Below are the code and all the weights of a small trained network. Each question names an input and a target symbol and asks about switching units off, where a switched-off unit gives its printed mean instead of its output.

import numpy as np


def w(rows, s, z=0):
    codes = np.array(rows[::2]) - 128.0
    scale = np.full(codes.shape[1], s)
    scale[-1] = z or s
    return codes * scale


def f(y):
    return y / 2 * (1 + np.tanh(0.7978845608 * (y + 0.044715 * y**3)))


def softmax(a):
    e = np.exp(a - a.max(-1, keepdims=True))
    return e / e.sum(-1, keepdims=True)


def log_softmax(a):
    a = a - a.max(-1, keepdims=True)
    return a - np.log(np.exp(a).sum(-1, keepdims=True))


def net(x, mask):
    ids = ['αβγδεζηθμξπστφψ'.index(c) for c in x.split()]
    T = len(ids)
    res = E[ids] + P[:T]
    u = 0
    for l in range(3):
        r = res
        for j in range(2):
            rows = slice(4 * j, 4 * j + 4)
            q, k, v = (r @ M[l][rows].T for M in (Q, K, V))
            z = softmax(np.where(np.tri(T) > 0, q @ k.T / 4**0.5, -1e9)) @ v
            o = O[l][rows]
            res = res + np.where(mask[u + j], z, o[:, -1]) @ o[:, :-1]
        u += 2
        y = f(res @ A[l][:, :-1].T + A[l][:, -1])
        res = res + np.where(mask[u : u + 8], y, B[l][:, -1]) @ B[l][:, :-1]
        u += 8
    return log_softmax(res[-1] @ U[:, :-1].T + U[:, -1])


Q, K, V, O, A, B = {}, {}, {}, {}, {}, {}
E = w([
[179,139,63,240,69],'α',
[138,120,126,104,95],'β',
[1,149,73,167,151],'γ',
[139,78,68,15,85],'δ',
[99,97,100,117,94],'ε',
[31,215,169,60,226],'ζ',
[148,106,131,108,138],'η',
[170,6,43,173,196],'θ',
[82,93,99,104,110],'μ',
[99,166,20,77,117],'ξ',
[224,123,87,76,78],'π',
[152,50,104,123,97],'σ',
[193,150,121,109,116],'τ',
[96,94,111,49,142],'φ',
[150,115,113,113,107],'ψ',
],0.0099)
P = w([
[99,142,155,107,95],'0',
[96,142,94,113,117],'1',
[98,142,69,117,135],'2',
[105,146,53,125,160],'3',
[101,139,26,128,172],'4',
[131,157,12,125,193],'5',
[110,149,3,127,200],'6',
],0.0049)
Q[0] = w([
[240,171,243,86,222],'L0H0',
[58,61,40,234,43],'L0H0',
[89,129,128,88,103],'L0H0',
[180,187,75,218,118],'L0H0',
[98,145,154,140,142],'L0H1',
[99,60,109,163,75],'L0H1',
[132,7,1,104,148],'L0H1',
[133,55,41,150,141],'L0H1',
],0.005)
K[0] = w([
[127,178,236,28,110],'L0H0',
[141,32,3,194,140],'L0H0',
[118,218,37,106,60],'L0H0',
[162,55,97,125,208],'L0H0',
[125,142,166,112,82],'L0H1',
[25,95,26,137,164],'L0H1',
[71,109,98,90,228],'L0H1',
[80,152,79,105,204],'L0H1',
],0.0055)
V[0] = w([
[148,114,62,156,166],'L0H0',
[140,148,242,109,177],'L0H0',
[148,112,116,181,222],'L0H0',
[146,89,243,64,118],'L0H0',
[128,34,143,154,168],'L0H1',
[149,125,127,86,98],'L0H1',
[115,101,165,130,73],'L0H1',
[36,178,1,154,193],'L0H1',
],0.0045)
O[0] = w([
[137,120,28,152,134,180],'L0H0',
[89,117,253,136,68,5],'L0H0',
[138,133,116,193,133,112],'L0H0',
[98,65,214,129,105,29],'L0H0',
[170,75,185,123,144,106],'L0H1',
[104,110,126,114,108,145],'L0H1',
[144,190,198,96,73,111],'L0H1',
[161,103,9,167,195,220],'L0H1',
],0.0044,0.003)
A[0] = w([
[107,196,127,85,191,147],'L0N0',
[125,176,117,87,140,147],'L0N1',
[253,130,174,51,100,194],'L0N2',
[83,157,97,227,121,187],'L0N3',
[188,84,43,88,176,253],'L0N4',
[132,192,95,138,160,171],'L0N5',
[185,147,144,159,58,146],'L0N6',
[88,215,117,73,216,150],'L0N7',
],0.0067,0.0037)
B[0] = w([
[22,172,150,81,159,141],'L0N0',
[90,172,121,94,110,142],'L0N1',
[118,58,86,144,2,143],'L0N2',
[126,127,83,213,125,171],'L0N3',
[125,99,51,107,150,254],'L0N4',
[89,148,73,164,140,168],'L0N5',
[132,126,136,176,89,133],'L0N6',
[53,160,148,114,166,152],'L0N7',
],0.0066,0.0096)
Q[1] = w([
[175,106,151,151,139],'L1H0',
[140,163,115,117,89],'L1H0',
[147,130,179,162,68],'L1H0',
[111,111,176,121,89],'L1H0',
[86,164,197,148,102],'L1H1',
[114,100,2,104,123],'L1H1',
[153,116,188,195,129],'L1H1',
[155,126,251,142,117],'L1H1',
],0.01)
K[1] = w([
[228,79,124,91,82],'L1H0',
[135,184,143,116,124],'L1H0',
[157,134,141,107,29],'L1H0',
[96,141,82,131,33],'L1H0',
[95,116,203,88,101],'L1H1',
[130,180,1,181,162],'L1H1',
[138,84,225,127,81],'L1H1',
[150,91,222,82,103],'L1H1',
],0.0095)
V[1] = w([
[146,157,180,109,56],'L1H0',
[55,156,194,160,168],'L1H0',
[56,176,137,152,133],'L1H0',
[124,156,115,145,165],'L1H0',
[41,167,130,155,229],'L1H1',
[85,188,120,1,199],'L1H1',
[199,68,110,49,72],'L1H1',
[112,171,117,191,127],'L1H1',
],0.007)
O[1] = w([
[64,188,79,168,185,2],'L1H0',
[122,171,236,125,137,86],'L1H0',
[107,148,187,157,108,167],'L1H0',
[112,111,172,178,99,170],'L1H0',
[93,67,255,166,46,182],'L1H1',
[11,93,120,80,58,71],'L1H1',
[124,138,101,81,218,80],'L1H1',
[172,147,151,189,75,207],'L1H1',
],0.0061,0.0073)
A[1] = w([
[94,153,222,194,60,62],'L1N0',
[171,83,92,110,146,113],'L1N1',
[162,143,153,117,134,112],'L1N2',
[42,136,153,147,60,228],'L1N3',
[55,125,140,1,159,253],'L1N4',
[124,105,60,128,162,121],'L1N5',
[179,102,129,135,94,146],'L1N6',
[153,192,54,171,114,174],'L1N7',
],0.0074,0.0044)
B[1] = w([
[221,163,175,130,180,183],'L1N0',
[160,96,107,115,151,200],'L1N1',
[101,80,75,112,131,118],'L1N2',
[142,98,167,169,50,206],'L1N3',
[62,254,89,114,149,192],'L1N4',
[203,132,149,96,144,209],'L1N5',
[171,91,121,161,193,181],'L1N6',
[186,126,131,172,113,254],'L1N7',
],0.0065,0.0097)
Q[2] = w([
[82,104,108,139,52],'L2H0',
[116,146,139,1,152],'L2H0',
[90,114,130,99,126],'L2H0',
[119,71,152,173,94],'L2H0',
[148,126,88,164,125],'L2H1',
[172,126,131,92,180],'L2H1',
[48,138,178,138,101],'L2H1',
[91,48,108,120,166],'L2H1',
],0.0083)
K[2] = w([
[73,171,91,113,40],'L2H0',
[101,39,3,94,155],'L2H0',
[64,106,101,124,138],'L2H0',
[100,181,185,109,107],'L2H0',
[136,111,91,175,135],'L2H1',
[150,133,101,188,207],'L2H1',
[41,172,167,57,93],'L2H1',
[127,15,61,64,216],'L2H1',
],0.0063)
V[2] = w([
[125,65,67,199,70],'L2H0',
[168,56,157,170,144],'L2H0',
[153,28,111,81,57],'L2H0',
[94,128,95,110,109],'L2H0',
[95,254,136,88,180],'L2H1',
[147,249,138,201,82],'L2H1',
[81,148,128,104,163],'L2H1',
[179,205,127,193,117],'L2H1',
],0.0058)
O[2] = w([
[64,14,142,45,149,212],'L2H0',
[163,76,215,170,190,165],'L2H0',
[116,72,114,114,147,139],'L2H0',
[133,123,69,106,105,107],'L2H0',
[126,165,75,157,102,36],'L2H1',
[42,54,15,253,200,225],'L2H1',
[115,173,118,122,88,42],'L2H1',
[58,60,114,197,231,254],'L2H1',
],0.0047,0.0097)
A[2] = w([
[94,120,135,55,185,189],'L2N0',
[228,13,129,181,110,164],'L2N1',
[92,87,91,112,198,135],'L2N2',
[13,90,167,194,106,175],'L2N3',
[146,203,26,112,136,188],'L2N4',
[168,85,172,88,98,253],'L2N5',
[131,143,125,254,153,121],'L2N6',
[130,109,102,127,69,137],'L2N7',
],0.0064,0.0039)
B[2] = w([
[142,205,143,132,173,139],'L2N0',
[40,189,163,104,183,252],'L2N1',
[128,140,80,145,143,169],'L2N2',
[213,85,103,86,125,167],'L2N3',
[182,152,166,213,95,160],'L2N4',
[124,152,191,157,113,149],'L2N5',
[124,145,114,2,128,198],'L2N6',
[109,106,130,118,133,135],'L2N7',
],0.0066,0.025)
U = w([
[109,203,102,68,127,22],'α',
[119,153,131,140,112,92],'β',
[114,137,116,131,108,134],'γ',
[113,140,128,125,121,42],'δ',
[49,107,88,153,185,165],'ε',
[83,148,122,135,103,96],'ζ',
[121,92,198,188,102,251],'η',
[149,154,162,17,146,100],'θ',
[234,81,83,159,101,58],'μ',
[149,127,116,186,102,138],'ξ',
[176,120,124,119,116,99],'π',
[3,242,177,96,137,117],'σ',
[69,87,74,60,69,170],'τ',
[138,138,122,154,112,134],'φ',
[121,173,143,204,124,111],'ψ',
],0.0055,0.0032)

Each question gives the input, a string of symbols that net reads in full, and the target symbol t.
The units are the heads (4 rows each of Q, K, V and O) and the neurons (one row each of A and B). Each row of codes is followed by its name. A weight is (code - 128) times the scale printed after its matrix; where a second scale follows, it is the last column's (O, A, B and U).
mask holds one flag per unit, layer by layer, with each layer's heads first. A switched-off unit (its flag False) gives its mean, the last column of its rows in O or B, instead of its output. The means were averaged over made-up inputs and are rounded, as every weight is.
A unit's drop is (log p(t) with every unit on - log p(t) with that unit switched off) / (log p(t) with every unit on - log p(t) with every unit switched off).
The circuit of an input: a set's keep is (log p(t) with only the set's units on - log p(t) with every unit switched off) / (log p(t) with every unit on - log p(t) with every unit switched off). Starting from the 12 units with the biggest drops (on a tie, the unit counted first), units are removed one at a time, each time the one whose removal leaves the highest keep (on an exact tie, the one counted first), for as long as the keep stays at least 0.8.
units of the circuit, in order: the units of the circuit, biggest drop first
unit that matters most: the unit with the biggest drop
top k neurons: the k neurons with the biggest drops, biggest first
k most important neurons of layer l: the k neurons of layer l with the biggest drops, biggest first
drop when u is switched off: that unit's drop, to one decimal
input π δ ζ, target σ: units of the circuit, in order	(L1N4 L1H1)
input ψ α θ τ, target θ: units of the circuit, in order	(L2H1 L1H0 L1N4 L1N3)
input μ α φ σ π ψ, target ε: unit that matters most	L1H1
input ξ ζ φ, target τ: 3 most important neurons of layer 1	(L1N4 L1N3 L1N7)
input α η π ξ, target τ: 2 most important neurons of layer 1	(L1N3 L1N0)
input γ α α μ θ π, target θ: top 4 neurons	(L0N4 L1N1 L1N4 L1N3)
input γ ξ π, target τ: 2 most important neurons of layer 0	(L0N4 L0N3)
input π α τ α σ β, target ε: top 2 neurons	(L1N7 L0N3)
input π π δ, target α: top 2 neurons	(L1N4 L0N3)
input γ φ η α γ γ θ, target θ: top 2 neurons	(L0N4 L2N1)
input π δ σ, target μ: 2 most important neurons of layer 2	(L2N1 L2N4)
input β φ φ, target σ: top 4 neurons	(L1N4 L0N3 L1N7 L2N3)
input π π φ α θ α, target ε: top 2 neurons	(L2N1 L0N3)
input π τ π ζ, target σ: most important neuron of layer 2	(L2N6)
input δ α α θ π π, target θ: 2 most important neurons of layer 2	(L2N1 L2N4)
input φ α α μ α φ, target ε: top 2 neurons	(L1N7 L0N3)
input γ ξ μ θ φ, target θ: top 2 neurons	(L0N4 L2N1)
input γ π δ ε π, target η: 2 most important neurons of layer 2	(L2N6 L2N5)
input φ α φ γ φ, target η: 2 most important neurons of layer 1	(L1N3 L1N0)
input δ α τ γ ξ δ δ, target τ: top neuron	(L0N4)
input π γ α τ, target ε: top 2 neurons	(L0N3 L1N3)
input τ α β δ δ ψ, target ε: top 2 neurons	(L1N7 L0N3)
input τ α φ τ, target ε: top 2 neurons	(L1N7 L0N3)
input μ δ ψ τ π, target μ: top 3 neurons	(L2N1 L2N4 L2N6)
input π π η τ π π, target μ: drop when L2N4 is switched off	0.3
input α δ γ θ ε ε, target θ: drop when L1H0 is switched off	0.6
input π π β θ ψ φ, target θ: unit that matters most	L2H1
input γ π θ ε, target θ: drop when L1H0 is switched off	0.3
